Here is a tiny trained network, its code and every weight. The questions are about switching its units off for an input and a target symbol, where a switched-off unit gives its printed mean instead of its output.

import numpy as np


def w(rows, s, z=0):
    codes = np.array(rows[::2]) - 128.0
    scale = np.full(codes.shape[1], s)
    scale[-1] = z or s
    return codes * scale


def f(y):
    return np.maximum(y, 0)


def softmax(a):
    e = np.exp(a - a.max(-1, keepdims=True))
    return e / e.sum(-1, keepdims=True)


def log_softmax(a):
    a = a - a.max(-1, keepdims=True)
    return a - np.log(np.exp(a).sum(-1, keepdims=True))


def net(x, mask):
    ids = ['αβεζηλμξφ'.index(c) for c in x.split()]
    T = len(ids)
    res = E[ids] + P[:T]
    r = res
    for j in range(2):
        rows = slice(3 * j, 3 * j + 3)
        q, k, v = (r @ M[0][rows].T for M in (Q, K, V))
        z = softmax(np.where(np.tri(T) > 0, q @ k.T / 3**0.5, -1e9)) @ v
        o = O[0][rows]
        res = res + np.where(mask[j], z, o[:, -1]) @ o[:, :-1]
    y = f(res @ A[0][:, :-1].T + A[0][:, -1])
    res = res + np.where(mask[2:10], y, B[0][:, -1]) @ B[0][:, :-1]
    return log_softmax(res[-1] @ U[:, :-1].T + U[:, -1])


Q, K, V, O, A, B = {}, {}, {}, {}, {}, {}
E = w([
[113,224,86,24,60,145,157],'α',
[190,192,169,128,10,228,182],'β',
[73,116,145,212,159,146,136],'ε',
[184,188,28,154,95,94,93],'ζ',
[70,60,157,21,49,73,100],'η',
[107,179,184,153,192,153,192],'λ',
[136,86,128,247,94,35,133],'μ',
[108,91,7,133,82,120,171],'ξ',
[166,122,59,81,196,196,17],'φ',
],0.018)
P = w([
[10,173,74,193,119,149,146],'0',
[106,177,136,115,121,152,151],'1',
[110,149,121,130,133,139,165],'2',
[144,132,112,126,139,138,160],'3',
[158,104,114,139,151,132,170],'4',
[180,79,113,127,163,133,174],'5',
[198,65,108,135,173,130,177],'6',
[215,38,99,134,185,142,178],'7',
],0.011)
Q[0] = w([
[199,163,2,112,100,80,120],'H0',
[220,200,100,192,115,153,155],'H0',
[62,133,151,178,163,123,232],'H0',
[118,142,18,100,178,79,166],'H1',
[146,93,147,67,133,142,109],'H1',
[51,134,205,170,235,184,188],'H1',
],0.011)
K[0] = w([
[217,37,54,143,235,147,146],'H0',
[130,138,131,165,125,181,220],'H0',
[60,146,92,217,86,117,56],'H0',
[167,55,58,129,230,106,98],'H1',
[191,157,179,110,110,109,125],'H1',
[39,249,80,161,131,158,103],'H1',
],0.011)
V[0] = w([
[82,68,142,175,121,194,93],'H0',
[171,171,154,182,177,160,126],'H0',
[185,92,104,169,100,66,75],'H0',
[148,151,181,111,174,169,99],'H1',
[244,175,111,155,118,163,160],'H1',
[119,102,118,58,86,200,61],'H1',
],0.011)
O[0] = w([
[198,76,176,203,59,128,155,104],'H0',
[110,196,86,199,140,188,179,101],'H0',
[157,252,143,157,89,129,95,154],'H0',
[11,128,118,156,76,212,211,1],'H1',
[52,88,102,218,102,60,68,209],'H1',
[109,67,86,45,80,85,230,143],'H1',
],0.011,0.0078)
A[0] = w([
[158,90,79,75,229,141,66,83],'N0',
[122,152,81,138,85,151,48,3],'N1',
[182,122,78,90,54,120,114,42],'N2',
[176,68,254,153,111,47,156,135],'N3',
[183,121,125,200,163,181,203,169],'N4',
[124,169,194,121,184,126,93,131],'N5',
[132,175,115,134,34,113,138,11],'N6',
[71,143,71,154,160,212,140,166],'N7',
],0.0096,0.0017)
B[0] = w([
[145,82,117,125,157,147,158,248],'N0',
[109,116,114,147,80,202,172,209],'N1',
[113,138,185,147,143,26,89,224],'N2',
[79,192,103,115,63,201,108,208],'N3',
[105,179,175,90,119,112,200,170],'N4',
[131,26,139,132,125,131,72,181],'N5',
[88,148,254,121,190,157,98,168],'N6',
[142,180,93,134,187,143,120,176],'N7',
],0.0097,0.015)
U = w([
[101,87,119,124,166,170,146,50],'α',
[57,102,170,187,122,102,174,184],'β',
[156,139,145,155,109,184,167,165],'ε',
[144,73,174,173,184,103,113,146],'ζ',
[81,128,118,105,97,187,102,93],'η',
[122,183,133,123,200,158,129,65],'λ',
[91,221,135,164,101,151,77,80],'μ',
[170,134,108,112,150,233,112,83],'ξ',
[140,172,12,121,105,186,184,254],'φ',
],0.011,0.0042)

Each question gives the input, a string of symbols that net reads in full, and the target symbol t.
The units are the heads (3 rows each of Q, K, V and O) and the neurons (one row each of A and B). Each row of codes is followed by its name. A weight is (code - 128) times the scale printed after its matrix; where a second scale follows, it is the last column's (O, A, B and U).
mask holds one flag per unit, heads first, then neurons. A switched-off unit (its flag False) gives its mean, the last column of its rows in O or B, instead of its output. The means were averaged over made-up inputs and are rounded, as every weight is.
A unit's drop is (log p(t) with every unit on - log p(t) with that unit switched off) / (log p(t) with every unit on - log p(t) with every unit switched off).
The circuit of an input: a set's keep is (log p(t) with only the set's units on - log p(t) with every unit switched off) / (log p(t) with every unit on - log p(t) with every unit switched off). Starting from all 10 units, units are removed one at a time, each time the one whose removal leaves the highest keep (on an exact tie, the one counted first), for as long as the keep stays at least 0.8.
units of the circuit, in order: the units of the circuit, biggest drop first
most important unit: the unit with the biggest drop
k most important neurons: the k neurons with the biggest drops, biggest first
heads that matter: for each layer, one digit per head in row order, 1 if its drop is at least 0.15 and else 0, layers parted by /
input ξ ζ λ λ ζ ζ, target φ: units of the circuit, in order	(H0, N6)
input ζ ξ ζ ζ λ α α, target φ: 3 most important neurons	(N2, N6, N5)
input ξ ζ φ β ζ λ ξ ε, target ξ: units of the circuit, in order	(N3, H1, N2)
input φ ξ ζ ζ β ζ, target μ: units of the circuit, in order	(H0)
input ζ β λ, target ζ: units of the circuit, in order	(N5, H1)
input ζ ξ β ζ μ α, target ξ: units of the circuit, in order	(H1, N2, N5)
input λ ζ λ ζ ε, target λ: units of the circuit, in order	(H1, N7, H0)
input λ ζ ζ ζ λ, target λ: units of the circuit, in order	(H1, N7, H0)
input ε ζ ζ λ, target ε: units of the circuit, in order	(H0, H1)
input ξ β ζ λ λ, target ξ: heads that matter	01
input μ λ ζ, target ξ: units of the circuit, in order	(H1, N2, H0)
input ζ η μ ζ ξ φ ζ, target β: heads that matter	01
input β ε η α, target λ: 2 most important neurons	(N2, N1)
input α λ η ξ φ α, target β: 2 most important neurons	(N6, N3)
input α ξ ζ ξ ζ, target ζ: 2 most important neurons	(N2, N0)
input μ ξ ζ μ η ζ ξ ξ, target ζ: most important unit	N2
input ζ ζ μ ζ ζ ζ ξ α, target ζ: heads that matter	00
input α ζ ζ α, target μ: 2 most important neurons	(N0, N6)
input α η φ λ ζ λ λ, target α: heads that matter	10
input ε ζ ζ ζ ζ ε, target ε: units of the circuit, in order	(H0, H1, N4)
input φ ξ β λ ζ λ λ, target φ: heads that matter	01
input α φ ξ ζ ξ ζ μ, target μ: heads that matter	00
input ζ η β η η ζ, target λ: units of the circuit, in order	(H1, H0, N2, N6)
input φ ξ α, target β: heads that matter	11
input β ξ λ, target β: heads that matter	11
input ε λ ζ ζ ζ α, target μ: heads that matter	11
input φ η ζ μ ζ β, target β: heads that matter	01
